(in the rows, 128 means zero)
Each row is followed by its class.
[ 97 126 127 103 175 148 191 143  81 127 135 128 111 135 123 153 103 158
 115 127 155 102  95 124 177 128 127 130  61 119 101 113  90 115 157 123
 113 149 171 114 104 171 132 114 149 107 132 112]	q177
[118 117 145  46 206 130 217 180 130 146 107  87 145 180 116  91  92  87
 114 105 126 147 156  95 119 152 100  77 121  84 132 121 132 152 116 130
 109  51 139 114 109 172 158  91 130 140  83 149]	q742
[ 94 142 151  89 162 126  87 121 106 102 140 158  92 165 139 172 151 121
 141  90 130 141  87 149 137 115 154  99 103 127 131 146  94 158 122 106
 131 106 114 132 128  74 104 149 142 126 170 130]	q628
[108  75  91 112  86 113 130 103 115 160  99  49 137  90 168 102 124 105
 169 107 117 159 145 177 123 138 135 139 198 166 110 161  97 171 143  81
 164 155 155 192  84 140  91 116 114 152 175 155]	q96
[148 100 146  93 149 115 170 117 129 151 106  65 116  96 181 165 147 130
 133 144 184 157 145 143 113 156 153 102 175 174 101 167 128 201 136  85
 143 108 172 194  75 172 134  98 143 123 141  97]	q742
[167 109 141 170 113 112 182 106 101 139 170 160 148 132 155 148 128 156
  73 185 169  96 119 121 145 155 135 147 146 169 161 121 120 126 140 149
 109 150 160 121 110 131 110 106 153  94 153 110]	q190
[102  94 111 131 101 124 115 118 136 120 100  87 132  97 167 130 129 121
 155 120 135 184 146 187 118 117 122 119 190 163 107 137 122 154 149  95
 169 145 135 190  92 161 104 116 129 113 150 146]	q79
[124  80  84 178 102 125 141 102  89 112 126 185 135 150 131 128 117 148
 107 159  69 184 132 143 138 135 101 150 191 133 132  77 108  62 132 127
  84 186 146 153 128  92  59 153 172  60 180 147]	q190
[164 113 143  76 217 127 185 157 117 139 136 108 103 188  92 103 138 127
  61 109 150 147 130  80  78 144 119  73  98  94 135 114 123 164 140 154
  74  67 102 144 123 164 141 100 140 126  79 144]	q177
[117 149 161  61 183 123 110 132  86 132 144 144  70 159 159 179 159 138
 148  95 138 145  63 133 128  88 144  86  84 122 123 152 105 203 126 127
 125 126 125 131 119  97  98 129 153 119 165 144]	q332
[128  96 140 169  65 125 125 102 172 125 111 103 138  58 163 110 107 149
 156 125 134 168 164 165 133 109 115 123 189 189 132 131 130 194 151 126
 157 153 135 163 100 140 118 122 131 158 161 119]	q96
[143 133 131 115 181 110 110 163 133 145 140 121 117 199 118 110 107  87
  58 111 157 153 177  94  95 154 101  73 157 112 165  81 134 144 119 137
 118  66  75 124 108 171 127 121 153 126  82 105]	q56
[ 93 137  86 127 162 158 161 159 103 124 133 137 111 151 110 122 121 142
  99 113 142  88 133 128 170 139 122 123  86  89 105 114 118 101 170 136
 129 162 137 102 125 159 132 110 140 125 125 122]	q246
[ 90 128 108 162 173 163 198 151 113 120 151 183 107 144 130 144  91 154
 110 117 139  75 138 107 196 113 123 108  97 101 115 108 124 109 173  90
 126 139 123 106 115 189 138 122 148 112 105  99]	q246
[101 134 126 143 183 121 151 152  88 159 133 151 140 150 129 130 105 130
  90  88 128 109 154 111 134 125 118 132 119 115 103 127 121 116 159 124
 152 124 116 118 108 184 129 134 134 147  94 107]	q29
[ 75 145  91 106 162 151 107 140  99 103 112 165 130 143 117 140  96  90
 164 147 105 133 166 111 187 150  58  93  92  92 128  61 140  91 128  93
 140 148 140 127  85 110 117 147 166  93 166  66]	q332
[163  77 176 160 157 113 194 112 109 120 175 170 147 135 119 157 133 195
  69 185 165 105 137 100 146 190 131 130 163 166 140 111 118 107 145 119
  74 138 152 156 115 126 142 110 144 115 101  88]	q29
[168 104 138 160 113 108 174 105  87 142 163 138 131 104 138 150 134 178
  85 194 170  70 103 123 170 155 130 138 133 168 152 125 112 127 139 131
 107 156 166 122 119 147 132  78 146  80 152 107]	q596
[ 90 101 101 162  79 132 117 105 154 129  91  81 145  91 163 128 158 113
 148 118 126 178 144 188 124 151 141 158 228 170 102 155 113 111 148  93
 177 145 144 187  98 148 127 137 124 103 153 128]	q29
[118  83 143 145  94 104 115  99 129 130 100  85 129  94 163 131 132 127
 160 126 138 190 141 191 119 150 128 120 229 174 121 173  96 180 147 104
 161 168 151 194  83 128  98 118 129 123 160 115]	q628
[107 136 161 123 181 102 112 124  85 123 142 141  78 176 154 180 121 131
 147  82 149 126  78 142 133 108 156  59 126 126 125 130  79 196 120 118
 130 125 125 135 103  87 103 141 150 133 165 123]	q56
[116 131 139 118 197 125 150 166 124 128 131 101 117 181 143 122 114 101
  84 112 161 140 140 130 105 163  98  60 150  75 150 112 116 150 133 133
 117  75 104 141  95 166 136 104 123 134  74 103]	q56
[169 100 130 204  85 102 149  85  81 154 193 173 113  97 130 166 125 179
  96 158 177  45  74 137 176 138 152 130 122 184 168 118 101 121 145 114
 105 183 144 128 116 149 129 113 129  83 131  87]	q56
[159  81 139 186 111 101 174 105  98 143 180 151 141 118 152 136 120 183
  74 192 156  69 127  95 162 152 137 132 144 176 149  95 119 137 143 143
  76 181 170 126 112 149 127 114 140 115 171 100]	q56
[119 144 147  70 192 124 124 136  84 116 130 138  77 181 160 179 153 125
 129  99 164 154  89 127 118 110 142  82  90 134 116 149 103 202 128 136
 117 128 131 132 106  77  91 122 159 104 167 145]	q596
[109 145 135  76 178 128 122 126 103  96 134 139  82 171 133 177 170 127
 132  91 154 158  90 140 125 119 154 115 100 119 121 146  88 140 130 116
 122 118 123 138 125  78  88 138 147 109 156 158]	q79
[ 96 137  85 111 158 145 160 157  99 135 133 130 118 127 114 123 116 134
 111 117 130  74 151 107 178 131 116 117  85 105 109  98 132  90 162 100
 138 117 136 115 120 187 145 136 141 124 126 118]	q56
[107 152 145  89 160 133 106 124 110 119 143 154  80 148 147 175 145 118
 135  86 153 128  90 145 140  90 153  87 103 117 120 122  99 183 122 109
 136 108 128 122 111 111 110 134 134 136 172 111]	q96
[148 114 145  53 221 126 192 162 123 141 140  89  95 189 110 111 108 111
  85 111 164 162 128 119 107 146 108  62 114  99 147  96 109 177 130 143
  88  64 121 133 103 144 141  76 143 120  93 119]	q246
[142 144 153  85 182 113 156 175 135 115 116 118 120 185  74  99 130 116
  87 104 133 170 151 103 106 141 102  82 115  76 142 113 137 137 118 158
 115  59  94 115 140 154 154  90 151 122 102 138]	q596
[156 103 160 211 133 110 181 103 102 134 150 157 147 124 168 160 147 181
  55 199 174  98 109 110 153 192 141 154 154 149 129 132 115  90 144 134
  94 142 149 120 118 137 139 108 157  92 120  93]	q96
[ 99  84 105 133 117 124 125 110 130 127 100  74 129 103 155 125 136 123
 142 129 150 173 145 186 138 144 126 133 219 173 119 162  97 167 149  90
 162 152 148 197  86 159  96 117 127 121 153 133]	q628
[116 154 154  61 187 117  96 132  80 119 129 124  84 152 160 183 155 132
 136  97 159 157  82 143 116 104 139  95  89 123 111 162  96 195 126 134
 139 130 140 145 110 101 102 114 146 119 179 145]	q942
[171  92 162 191 125  98 160 112  94 154 176 171 139 124 152 154  87 169
  57 180 173  71 129 110 156 139 130 119 147 181 163  88 116 149 135 139
 102 156 139  97 117 170 129 105 135 116 140  91]	q56
[ 93 148 119  99 191 133 186 154 106 123 131 148 118 131 108 127  94 129
 126 104 131  88 127 100 161 111 106  99  73  79 109 112 124 113 156  97
 135 122 139 102 126 181 154 106 148 117  98 110]	q96
[144 128 150  82 194 120 175 159 126 160 140 102 116 177 123 107 121 124
  69 111 151 142 145  92 107 161 107  74 115  99 145  93 116 153 129 136
  97  80 115 126 115 171 156  83 124 161  61 129]	q96
[ 97  86 111 128  95 119  85 107 143 119 114  76 128  79 154 133 132 115
 154 120 135 173 155 185 119 118 124 132 213 172 117 154 111 145 143  74
 175 146 154 195 103 172 115 124 121 100 176 136]	q177
[140 125 139  85 232 136 205 169 135 138 144  89  92 183 136 120 118 124
  77  96 170 149 149 122 111 147 103  55 124  89 146 102 104 175 144 143
  79  81 129 133 101 175 137  88 129 145  88 132]	q246
[118  94 124 100  65 134 142  93 159 120 122  84 117  75 161 106 138 137
 170 141 143 149 135 181 156 126 142 130 190 180 128 161 113 189 160 106
 174 156 171 157 102 131 120  97 137 114 193 111]	q942
[ 80 147 114 116 203 147 204 163 101 128 124 156 124 158 134 123 102 154
  92 121 120  91 128  85 155 106 102 131  64  95 109  94 122 118 176 144
 115 139 130  87 116 163 128 121 160 122 113 127]	q79
[ 85 139  93  75 191 149 147 172 118  72 137 156 111 166 115 108 118 134
 118  68 127 150 150 122 134  55  76 110  74  83 121 107 121  83 173 115
  83 131 158 119 133 186  83 158 145 101 135 138]	q190
[164  91 152 178 132 116 163 101 106 139 169 161 138 167 159 155 137 164
  64 179 167 125 122 104 161 169 141 134 147 186 140 101 105 118 127 127
  89 148 151 131 103 148 125 109 150  88 161 121]	q190
[145 152 131  96 178 122 203 145 142 162 129 103 121 157 118 101 110 114
 125  94 132 137 162  99 129 122 109  69 106 105 148  95 126 133 116  99
 125  99 117 121 117 173 153  88 120 157  58 126]	q29
[143 117 122 180  72 135 132  84  87 132 195 155 131  81 153 142 102 122
 136 171 171  67  95 161 231 166 127 104 136 145 174 133 117 125 135  75
 142 160 145 122  87 203 164 100 130  88 130  45]	q742
[105 113 102  96 202 132 194 160  94 127 115 142  96 157 109 129  88 160
 110  91 129 100 114 109 151  91 111  93  75  92 101 116  95 141 175 135
 106 149 154 107 115 173 120  90 139 117 131 133]	q942
[125 148 157  88 184 143 169 175 134 123 137 146 104 175  87 128 128 109
  88  79 145 144 139 125 129 138 101  49 136  77 161  99 120 149 139 136
 114  47 101 125 116 169 133 112 141 149  61 128]	q246
[117 159 161 121 187 122 133 131  83 127 120 160 106 171 156 196 137 120
 130  88 150 139  76 131 123 117 157 106 106 129 103 166 103 159 114 123
 144 100 124 123 106  82 104 131 146 121 125 134]	q190
[114 160 134  78 188 127 102 132  83 129 131 129  70 175 154 187 161 128
 130  90 161 148  81 126 129 109 159  85  92 138 118 138  94 185 113 118
 136 118 116 151 110  92 105 131 144 119 161 150]	q56
[108 154 167  98 187 126 113 128 101 118 144 159  74 182 163 199 147 129
 110  91 169 151  80 125 132 111 148  82 108 125 132 141  90 185 116 111
 118 103 109 117 107 101 104 121 151 126 154 105]	q628
[107 101 112 119 129 128 121 127 138 123  79  64 126 124 189 136 145 111
 148 128 130 205 129 182 124 175 130 148 214 143 108 176  90 119 142 117
 158 121 158 181  88 118 130 119 137  85 166 143]	q96
[118  86 116 129  95 113 127 119 126 143 102  80 131  59 150 117 128 116
 143 119 123 159 154 165 116 127 128 130 193 153 111 151 122 157 161  92
 169 123 135 182 104 164 117 114 113 139 141 138]	q96
[ 91 124 108 134 187 144 191 149 106 126 113 136 127 147 112 126 122 137
 122 112 135 133 129 106 173 122 117 129  86 111  90 118 115 103 163 123
 122 156 150 122 104 160 130 131 143 106 129 129]	q29
[119 121 133 114 230 120 156 173 123 117 141 117  84 196 157 130 109 142
  62  91 165 148 149 128 116 126  87  48 121  92 147 105 107 152 154 143
  88  73  93 120 103 184 148  93 126 126  58 148]	q79
[ 84 122  94 138 158 133 114 140  55 143 136 146  99 161 102 152  92 146
  93  79 135 107  98 119 167 120 123 112 101 114 118  90  60 113 150 131
 137 133 118 126 107 167 103 116 128 137 120 150]	q79
[ 79  53 139 178  79  88 182 114  99 151 119  86 152  82 164 122 104 128
 198 134  88  88 163 140 161 161 116 122 239 157 101 156  99 165 155  69
 151 193 176 139  99 115  91 116 145 160 172 121]	q177
[ 99 132 116 107 193 154 176 161 112 113 114 140 121 147 126 121 109 142
 105 122 135 126 128  97 153 117 102 132  73  96 100 113 124 104 162 148
 110 141 141  97 113 165 126 117 145  99 132 117]	q332
[102 140  95 102 187 163 196 142 112 112 129 145 115 139 119 126 112 137
 128 117 149 107 118 104 180 103 130 123  62 119 102 112 116  92 162 110
 126 131 155 114 114 160 136 124 149  82 119 114]	q29
[108 138 144  71 193 116 200 139  72 115  78 132 117 158 150 175 195 142
 114 118 132 143  87 113 133 133 157 126 153 112  67 198 116 145 142 124
 132 114 143 120 128 111 108 115 171 114 118 184]	q742
[150  95 149 168 111 112 167 105  91 129 168 166 141 123 137 149 134 173
  75 181 169  78 113 107 152 162 141 140 156 172 161 117 108 123 148 145
  93 169 163 119 127 127 119 111 145 101 144 107]	q742
[ 84 163 136 104 158 160 210 137  99  98 129 166 125 137  92 129 138 137
 147 123 130  89 116 108 201 126 130  77  62  87  86 119 141 109 150  89
 132 135 163 117 111 161 137 136 167 115 112 149]	q190
[115 120 159  85 206 111 170 143 127 146 146  99 101 177 128 132 127 132
  91 126 155 124 133 121 130 162 108  60 120 101 137  99 103 165 117 106
  80  85 141 135 101 161 154  99 131 146  77  96]	q628
[103 153 127  82 164 122  79 122  97  98 162 152  76 145 114 169 154 134
 143  56 141 128  75 124 123  63 161  87  79 128 131 135  95 167 130 104
 124  96 120 164 128 125  99 154 147 125 171 155]	q79
[113  76 109 142  91 123 109 110 133 140  99  79 122 108 170 127 124 137
 143 134 137 166 129 186 133 133 129 132 192 177 113 146 107 175 148 112
 162 140 130 174  92 142 117 107 125 122 155 133]	q79
[113 140 112 131 188 154 168 155  99 131 117 168 119 143 131 143 116 124
  92 101 145 147 142  92 160  94 114 125  76 124 108 126 140 125 163 114
 119 130 127 117 102 190 105 140 153 112 119 116]	q246
[175 105 137 193 125 120 186 103 118 126 156 159 140 127 122 136 131 177
  55 192 178  81 115 112 154 163 124 149 148 163 171 111 112 111 143 155
  83 149 155 107 131 139 131 102 147  82 141  92]	q596
[120  95  96 137  81 129 125 108 152 137  96  67 131  80 162 124 145 127
 163 138 129 161 150 169 127 144 133 147 213 181 114 132 119 137 138 104
 161 140 153 188  95 136 104 120 140 112 178 122]	q332
[153 113 155  63 208 128 235 147 115 150 150  75 105 156 116 100 128 128
  94 102 172 143 122 115 123 145 119  64  91  87 126 124 109 166 154 130
  84  97 154 131  98 181 148  76 117 145  95 132]	q246
[ 96 155 154  72 192 113 124 137  92 119 130 139  90 170 157 187 123 118
 145  89 152 145  98 133 131  94 134  76 116 111 126 139 100 191 114 108
 137 112 129 125 104 114 106 128 163 127 157 131]	q742
[166  97 143 220 113 108 206  80 113 150 190 175 136 109 133 148 155 171
  81 179 176  57 114 103 159 164 131 141 121 178 151 121 125 146 155 123
  95 183 157 121 127 146 123 109 152  89 153  88]	q190
[107  97  92  85  67 135 122  98 135 123 110  74 127  53 144 119 140 112
 172 109 142 153 121 199 150 105 141 133 180 179 120 186 116 181 150  76
 181 134 160 195  88 181 112 104 115 121 172 127]	q628
[ 94 118 109 150 161 141 159 157 110 144 120 142 127 114 127 129  80 126
 127 102 117 100 151 114 162 100 100 115 114 122 114  99 121 129 167 115
 133 138 145 110 107 176 125 131 134 132 135 105]	q246
[115 134  95 120 184 144 195 150 110 138 128 130 122 138 108 119  99 134
  99 112 137  97 132  99 145 120 121 126  87  96 105 113 128  97 165 123
 126 124 133 102 130 175 144 117 150 112 102 137]	q246
[119  79 120 141  98 127 168  92 115 147 110  68 124  84 175 148 144 136
 137 135 170 160  93 200 138 160 153 139 205 187 103 190  95 192 160 116
 155 179 171 180  82 144 110  97 134 113 140 147]	q246
[155 127 188  81 185 122 185 153 134 135 148 113 105 152 104 110 135 129
  95 125 172 141 112 110  98 151 116  59 129  93 149 135 127 195 145 172
 100 108 136 127 104 142 126  79 142 125  83 110]	q332
[ 95 148  83 145 196 150 171 158 103 134 110 154 135 225 146 135 110 119
  78  90 152 145 145 107 145 122 124 160  96  92  94  96  99  62 147 137
 152 116 104  97 110 171  99 135 144 107 128 123]	q596
[145 123 142  65 184 120 181 160 124 150 130 109 108 165 114 105 103 105
  96 103 133 159 153 106 114 136  95  62 132 103 149  84 126 157 126 139
 105  51 116 130 102 160 141 108 134 132  73 114]	q56
[129 106 147  75 193 121 178 155 106 146 153  99 110 173 136 111 113 110
  95 107 142 143 130 120 129 141 103  71 131  94 141 129 108 177 133 128
 102  69 128 130  95 177 125  95 137 142  89 116]	q177
[102  67  97 115  91  93  64 113 116 163 103  40 120  72 182 115 128 101
 185 111 100 177 165 197 128 119 115 109 210 165 106 158 106 183 143  80
 183 165 169 195  90 162 124 111  87 134 211 163]	q942
[112 143 131  80 163 142 119 133  89 128 141 125  95 157 172 180 160 116
 119  92 149 130  85 140 130 135 151 104  91 128 115 161 102 156 129 111
 132  96 139 127 115  96 101 117 132 131 166 145]	q190
[ 93  79 129 126  96 116 135 106  90 154  83  80 133  84 165 145 169 137
 133 122 133 167  96 172 129 142 141 155 212 179  98 196  92 185 168 108
 183 132 151 192 100 148  98 108 124 127 160 164]	q942
[131 118 151  76 220 111 163 163 133 121 138 110  99 197 115 113 109 124
  83  89 142 168 150 103 101 117 101  51 109  89 146  89 111 153 136 128
  87  60 108 134 113 154 140  93 139 132 108 128]	q246
[160 103 133 169 102 129 158  99 115 129 170 164 137 111 141 153 145 178
  73 196 159  62 134 108 182 180 154 150 141 177 153 103 115  92 146 104
  99 139 158 133 120 164 151 116 136 109 145  87]	q942
[ 90 173 200  33 205 146 182 122  98  65 131 176 122 163 170 153 153 127
 141 125 136 159  86 132 115  86 137 126  87 104 103 162 118 187 131 162
 148 102 142  97 143  60 111 142 166 100 165 131]	q177
[ 87 138  98 112 171 148 149 164  96 104 108 163 111 125 132 155  98 129
 111 115 120 111 137  93 166 108 101 112  75 100 105  92 118 108 162 110
 119 116 123 114 109 171 128 118 150 115 127 103]	q96
[121 147 144  82 181 128  91 141  94 115 138 136  88 187 167 173 153  99
 111  95 165 170  96 143 112 104 141  88  88 122 116 139 109 190 125 132
 130 114 112 132  95 112  98 115 131 115 178 122]	q190
[118 101 112 113  74 119 106 104 126 134 112  61 134 101 162 110 130 105
 173 108 147 223 140 194 105 114 124 138 183 167 121 159 110 166 134 117
 183 168 148 197  93 148  81 122 137 113 177 151]	q177
[104 102 113 116  99 143 100 116 145 118 105  84 116  85 166 144 146 133
 144 129 151 185 129 194 125 129 118 138 204 167 117 169 118 164 151 100
 161 135 128 192  93 157 107 124 140 101 149 141]	q628
[101 140 154  67 189 121  99 149  80 108 135 146  82 178 149 179 152 124
 114  92 141 177  96 136 132  85 148  95 107 126 120 137  97 176 126 115
 126  95 121 148 100 104  89 126 134 126 171 146]	q190
[ 91 122 104 117 173 151 184 154 113 111 134 150 118 151 110 118 100 140
 121 104 129  94 127 110 177 110 114 119  84  96 111 111 114 106 173 115
 122 136 132  99 109 164 126 115 142 115 131 121]	q79
[122 137 128  95 161 121  86 119  77 142 132 119  84 155 170 177 145 108
 138  89 162 130  69 161 121 118 160 104  95 151 119 160  91 196 118 118
 129 120 127 139 105  99  91 136 137 128 147 124]	q942
[110  82  97 161 186 111 198 113  84 126 131 118  95 152 143 155 115 175
  95 135 186  67 113 127 195 150 125  94  64 142  85 111  87 164 161 115
  62 182 177 109  91 191 157 111 135 131 135 106]	q942
[117 153 160  88 185 116 130 118  86 133 143 145  81 143 153 189 152 112
 128  88 160 130  80 147 128 114 152  88 116 137 132 149  84 193 138 125
 144 115 130 124 103  94 105 128 146 113 148 115]	q29
[113 126 107 109 208 151 248 138 109 140 133 128 117 147 135 122 110 150
 127 120 139 104 119  94 174 126 115 146  78 103 101 123 104 113 165 119
 110 147 168  91 121 149 123 117 144 122 120 117]	q79
